Below is a small trained network, with its code and all its weights. Each question gives an input and a target symbol and asks what happens when units are switched off, that is, made to give their printed mean instead of their output.

import numpy as np


def w(rows, s, z=0):
    codes = np.array(rows[::2]) - 128.0
    scale = np.full(codes.shape[1], s)
    scale[-1] = z or s
    return codes * scale


def norm(h):
    return h / np.sqrt((h * h).mean(-1, keepdims=True) + 1e-5)


def f(y):
    return np.maximum(y, 0)


def softmax(a):
    e = np.exp(a - a.max(-1, keepdims=True))
    return e / e.sum(-1, keepdims=True)


def log_softmax(a):
    a = a - a.max(-1, keepdims=True)
    return a - np.log(np.exp(a).sum(-1, keepdims=True))


def net(x, mask):
    ids = ['αβδεζηθπσφψω'.index(c) for c in x.split()]
    T = len(ids)
    res = E[ids] + P[:T]
    u = 0
    for l in range(3):
        q, k, v = (norm(res) @ M[l].T for M in (Q, K, V))
        z = softmax(np.where(np.tri(T) > 0, q @ k.T / 3**0.5, -1e9)) @ v
        res = res + np.where(mask[u], z, O[l][:, -1]) @ O[l][:, :-1]
        u += 1
        y = f(norm(res) @ A[l][:, :-1].T + A[l][:, -1])
        res = res + np.where(mask[u : u + 4], y, B[l][:, -1]) @ B[l][:, :-1]
        u += 4
    return log_softmax(norm(res)[-1] @ U[:, :-1].T + U[:, -1])


Q, K, V, O, A, B = {}, {}, {}, {}, {}, {}
E = w([
[125,215,104,90,196,104],'α',
[169,124,135,141,136,77],'β',
[120,144,78,181,87,135],'δ',
[167,134,137,138,139,71],'ε',
[91,65,63,156,129,97],'ζ',
[145,110,78,146,87,74],'η',
[145,114,95,30,62,140],'θ',
[135,143,109,153,115,89],'π',
[1,60,119,67,149,85],'σ',
[107,203,99,41,193,134],'φ',
[69,138,170,149,129,169],'ψ',
[115,29,129,134,126,140],'ω',
],0.021)
P = w([
[255,135,132,76,171,224],'0',
[207,124,141,113,153,109],'1',
[174,124,117,118,137,121],'2',
[159,132,118,125,133,115],'3',
[142,136,114,129,124,112],'4',
[140,132,133,130,111,96],'5',
[123,141,129,130,99,97],'6',
[115,144,123,141,81,98],'7',
[99,155,132,135,68,93],'8',
[91,166,141,143,48,85],'9',
[78,171,152,134,24,73],'10',
[108,146,132,120,65,119],'11',
],0.0068)
Q[0] = w([
[155,54,141,210,52,95],'L0H0',
[147,222,106,73,118,153],'L0H0',
[98,206,73,5,197,142],'L0H0',
],0.012)
K[0] = w([
[186,87,119,96,254,175],'L0H0',
[31,102,136,71,11,100],'L0H0',
[69,182,153,108,52,73],'L0H0',
],0.01)
V[0] = w([
[100,110,130,254,222,135],'L0H0',
[128,109,53,79,92,61],'L0H0',
[154,166,131,220,217,40],'L0H0',
],0.0074)
O[0] = w([
[87,150,56,223,141,234,39],'L0H0',
[167,131,129,52,1,100,253],'L0H0',
[142,137,61,147,113,203,172],'L0H0',
],0.0076,0.0037)
A[0] = w([
[109,24,133,108,57,110,130],'L0N0',
[46,109,23,80,102,182,253],'L0N1',
[20,254,243,124,223,233,160],'L0N2',
[5,65,179,73,165,206,179],'L0N3',
],0.0065,0.0026)
B[0] = w([
[121,183,174,176,160,161,199],'L0N0',
[141,139,211,105,144,69,255],'L0N1',
[104,116,206,254,163,78,220],'L0N2',
[106,48,53,136,112,169,172],'L0N3',
],0.013,0.0054)
Q[1] = w([
[104,214,190,199,254,68],'L1H0',
[33,152,186,249,207,68],'L1H0',
[163,242,131,124,126,107],'L1H0',
],0.007)
K[1] = w([
[21,99,153,118,62,170],'L1H0',
[61,153,165,197,10,175],'L1H0',
[106,179,76,102,88,185],'L1H0',
],0.011)
V[1] = w([
[135,83,165,142,98,53],'L1H0',
[131,55,59,93,118,131],'L1H0',
[221,106,133,76,254,111],'L1H0',
],0.0076)
O[1] = w([
[155,2,80,111,22,142,255],'L1H0',
[61,172,77,107,144,180,11],'L1H0',
[91,156,180,134,50,163,142],'L1H0',
],0.0085,0.004)
A[1] = w([
[182,53,125,133,148,234,68],'L1N0',
[68,2,159,137,95,68,2],'L1N1',
[68,208,59,112,194,82,134],'L1N2',
[147,85,100,153,164,75,72],'L1N3',
],0.0096,0.0044)
B[1] = w([
[3,212,68,243,98,106,145],'L1N0',
[114,183,92,85,132,139,254],'L1N1',
[38,152,108,66,173,101,203],'L1N2',
[102,154,208,85,164,105,201],'L1N3',
],0.012,0.0051)
Q[2] = w([
[3,166,161,80,186,120],'L2H0',
[102,157,116,92,120,156],'L2H0',
[62,109,93,95,133,153],'L2H0',
],0.016)
K[2] = w([
[39,70,85,173,83,3],'L2H0',
[135,124,39,141,95,92],'L2H0',
[64,59,60,100,85,59],'L2H0',
],0.012)
V[2] = w([
[146,171,149,255,114,146],'L2H0',
[90,185,184,81,114,253],'L2H0',
[31,136,126,179,97,113],'L2H0',
],0.0084)
O[2] = w([
[61,132,125,198,95,117,150],'L2H0',
[68,75,103,94,95,154,6],'L2H0',
[101,100,6,141,94,99,248],'L2H0',
],0.016,0.0017)
A[2] = w([
[54,152,241,136,129,156,21],'L2N0',
[252,125,78,106,90,147,4],'L2N1',
[172,232,138,145,123,136,65],'L2N2',
[180,178,118,202,97,83,126],'L2N3',
],0.011,0.0036)
B[2] = w([
[143,54,166,118,106,251,193],'L2N0',
[225,85,69,155,128,149,170],'L2N1',
[147,255,27,136,103,188,202],'L2N2',
[146,74,121,112,209,142,253],'L2N3',
],0.014,0.0055)
U = w([
[138,165,147,198,184,223,20],'α',
[82,106,131,136,77,159,170],'β',
[132,145,160,126,247,78,4],'δ',
[174,87,56,139,136,139,18],'ε',
[192,82,46,122,124,153,63],'ζ',
[162,216,68,121,61,139,143],'η',
[164,115,182,97,36,47,178],'θ',
[155,167,54,143,142,146,214],'π',
[86,59,49,26,205,154,175],'σ',
[100,85,190,75,152,205,115],'φ',
[93,38,152,204,180,71,149],'ψ',
[46,158,39,166,54,100,235],'ω',
],0.011,0.0028)

Each question gives the input, a string of symbols that net reads in full, and the target symbol t.
The units are the heads (3 rows each of Q, K, V and O) and the neurons (one row each of A and B). Each row of codes is followed by its name. A weight is (code - 128) times the scale printed after its matrix; where a second scale follows, it is the last column's (O, A, B and U).
mask holds one flag per unit, layer by layer, with each layer's heads first. A switched-off unit (its flag False) gives its mean, the last column of its rows in O or B, instead of its output. The means were averaged over made-up inputs and are rounded, as every weight is.
A unit's drop is (log p(t) with every unit on - log p(t) with that unit switched off) / (log p(t) with every unit on - log p(t) with every unit switched off).
The circuit of an input: a set's keep is (log p(t) with only the set's units on - log p(t) with every unit switched off) / (log p(t) with every unit on - log p(t) with every unit switched off). Starting from the 12 units with the biggest drops (on a tie, the unit counted first), units are removed one at a time, each time the one whose removal leaves the highest keep (on an exact tie, the one counted first), for as long as the keep stays at least 0.8.
circuit, biggest first: the units of the circuit, biggest drop first
unit that matters most: the unit with the biggest drop
top k neurons: the k neurons with the biggest drops, biggest first
top k neurons in layer l: the k neurons of layer l with the biggest drops, biggest first
input ω α φ, target ω: circuit, biggest first -> L2H0, L1N0
input β π β δ α φ η φ α η, target ω: top 2 neurons -> L0N2, L0N1
input ω α α ψ β δ φ π θ θ η φ, target η: circuit, biggest first -> L2H0, L2N2
input ζ δ β β, target π: top 2 neurons -> L2N2, L0N1
input α δ ζ α φ σ ζ ψ η, target ψ: top 2 neurons -> L0N2, L1N2
input δ α φ η β ε α, target η: circuit, biggest first -> L0H0, L2N2
input ζ φ α, target α: circuit, biggest first -> L1H0, L0N2, L2N0
input ζ φ α ε φ α ω α, target ω: circuit, biggest first -> L2H0, L1N0, L0N0
input α α φ ε η π, target ψ: unit that matters most -> L1H0
input ε θ β θ φ σ α, target σ: circuit, biggest first -> L1H0, L1N2
input φ δ ζ δ σ δ, target θ: top 2 neurons -> L0N1, L1N2
input φ α ε δ φ η δ ζ, target δ: circuit, biggest first -> L1H0, L1N3, L2H0
input β α η, target ω: top 2 neurons -> L0N1, L0N2
input α σ α α α α β α α α ζ α, target σ: unit that matters most -> L1N2
input α δ η δ α δ α θ ω δ, target ψ: top 2 neurons -> L1N2, L0N2
input η β ζ φ ψ β, target ζ: circuit, biggest first -> L0N2, L0N1
input ψ δ α α α ε δ ε ε, target δ: circuit, biggest first -> L0H0, L1N3
input α φ φ, target φ: circuit, biggest first -> L1H0, L2N0
input φ φ η ψ, target ψ: top 2 neurons -> L0N2, L0N3
input ζ φ α φ β φ, target φ: unit that matters most -> L0N1
input η φ α δ φ ζ ζ ψ φ, target ψ: circuit, biggest first -> L0N2, L0H0
input α φ φ η φ α ψ φ ε, target ψ: top 4 neurons -> L0N2, L2N3, L0N1, L1N2
input α σ η, target ψ: top 2 neurons -> L0N2, L2N3
input φ ω α η π θ ζ β α, target θ: top 3 neurons -> L1N1, L0N0, L1N0
input η δ θ β, target ζ: top 3 neurons -> L2N1, L0N2, L0N1
input δ α α φ σ α σ η, target α: top 2 neurons in layer 0 -> L0N3, L0N2
input δ α α σ α ζ φ β φ α δ, target α: top 2 neurons -> L0N3, L0N2
input α ω θ σ ζ, target σ: top 2 neurons -> L0N0, L0N2
input ψ α π α ζ α ε δ α α ζ, target δ: top neuron -> L0N1
